Below is a small trained network, with its code and all its weights. Each question gives an input and a class and asks what happens when units are switched off, that is, made to give their printed mean instead of their output.

import numpy as np


def w(rows, s, z=0):
    codes = np.array(rows[::2]) - 128.0
    scale = np.full(codes.shape[1], s)
    scale[-1] = z or s
    return codes * scale


def f(y):
    return np.maximum(y, 0)


def log_softmax(a):
    a = a - a.max(-1, keepdims=True)
    return a - np.log(np.exp(a).sum(-1, keepdims=True))


def net(x, mask):
    res = np.array(x, float).reshape(1, 5) / 4 @ E
    y = f(res @ A[0][:, :-1].T + A[0][:, -1])
    res = res + np.where(mask, y, B[0][:, -1]) @ B[0][:, :-1]
    return log_softmax(res[-1] @ U[:, :-1].T + U[:, -1])


A, B = {}, {}
E = w([
[131,128,128,130],'x0',
[121,134,125,9],'x1',
[195,176,194,121],'x2',
[128,128,128,127],'x3',
[222,82,95,127],'x4',
],0.012)
A[0] = w([
[39,176,138,142,76],'neuron 1',
[131,142,110,254,57],'neuron 2',
[217,115,32,137,71],'neuron 3',
[65,8,74,141,7],'neuron 4',
[199,167,199,140,152],'neuron 5',
[131,126,144,190,121],'neuron 6',
[223,32,56,123,119],'neuron 7',
],0.0095,0.0016)
B[0] = w([
[145,255,112,173,204],'neuron 1',
[215,88,53,26,238],'neuron 2',
[171,181,117,179,221],'neuron 3',
[60,2,243,178,223],'neuron 4',
[134,75,225,136,210],'neuron 5',
[193,80,89,44,185],'neuron 6',
[113,219,115,176,255],'neuron 7',
],0.0083,0.0081)
U = w([
[109,53,237,214,119],'0',
[118,235,64,243,36],'1',
[149,89,2,13,254],'2',
],0.0086,0.00095)

Each question gives the input, the list of numbers given to net, and the class t.
The units are the neurons (one row each of A and B). Each row of codes is followed by its name. A weight is (code - 128) times the scale printed after its matrix; where a second scale follows, it is the last column's (A, B and U).
mask holds one flag per neuron, in row order. A switched-off neuron (its flag False) gives its mean, the last column of its row in B, instead of its output. The means were averaged over made-up inputs and are rounded, as every weight is.
A unit's drop is (log p(t) with every unit on - log p(t) with that unit switched off) / (log p(t) with every unit on - log p(t) with every unit switched off).
The circuit of an input: a set's keep is (log p(t) with only the set's units on - log p(t) with every unit switched off) / (log p(t) with every unit on - log p(t) with every unit switched off). Starting from all 7 units, units are removed one at a time, each time the one whose removal leaves the highest keep (on an exact tie, the one counted first), for as long as the keep stays at least 0.8.
units of the circuit, in order: the units of the circuit, biggest drop first
unit that matters most: the unit with the biggest drop
k most important neurons: the k neurons with the biggest drops, biggest first
drop of u: that unit's drop, to one decimal
input [-1,-7,5,3,-1], class 2: units of the circuit, in order -> [neuron 2; neuron 6]
input [-7,5,-4,-5,-8], class 1: units of the circuit, in order -> [neuron 1]
input [-8,3,7,-6,8], class 1: 3 most important neurons -> [neuron 7; neuron 4; neuron 3]
input [-7,5,-4,-4,7], class 1: units of the circuit, in order -> [neuron 7; neuron 2]
input [3,4,7,5,7], class 0: 3 most important neurons -> [neuron 5; neuron 1; neuron 2]
input [1,1,-7,7,-5], class 0: 2 most important neurons -> [neuron 4; neuron 7]
input [-7,-7,1,4,5], class 2: 3 most important neurons -> [neuron 2; neuron 6; neuron 1]
input [4,5,4,-8,8], class 1: units of the circuit, in order -> [neuron 7; neuron 3]
input [-1,-7,-5,-2,3], class 2: 3 most important neurons -> [neuron 2; neuron 6; neuron 5]
input [-6,6,-2,-7,-6], class 1: 3 most important neurons -> [neuron 1; neuron 2; neuron 6]
input [2,4,-6,-8,-4], class 0: 3 most important neurons -> [neuron 4; neuron 2; neuron 7]
input [-6,0,2,7,4], class 1: units of the circuit, in order -> [neuron 4; neuron 2]
input [0,-4,-1,-2,3], class 2: 2 most important neurons -> [neuron 2; neuron 1]
input [7,5,6,-8,5], class 0: 4 most important neurons -> [neuron 5; neuron 2; neuron 1; neuron 6]
input [-6,0,2,-1,7], class 1: 2 most important neurons -> [neuron 7; neuron 4]
input [-3,6,5,7,-8], class 1: unit that matters most -> neuron 1
input [-2,3,-6,-4,-5], class 0: 2 most important neurons -> [neuron 4; neuron 7]
input [0,-8,-5,-4,-6], class 2: 3 most important neurons -> [neuron 2; neuron 6; neuron 7]
input [2,-1,-5,3,8], class 1: 2 most important neurons -> [neuron 7; neuron 3]
input [-5,5,7,-7,7], class 0: 3 most important neurons -> [neuron 5; neuron 1; neuron 2]
input [-5,5,5,-7,4], class 0: units of the circuit, in order -> [neuron 2]
input [3,-2,-5,-8,7], class 1: drop of neuron 6 -> 0.0
input [-2,8,6,7,-8], class 1: drop of neuron 1 -> 0.9
input [-5,1,-6,-6,-4], class 0: drop of neuron 4 -> 1.2
input [4,2,-8,6,0], class 0: drop of neuron 4 -> 0.5
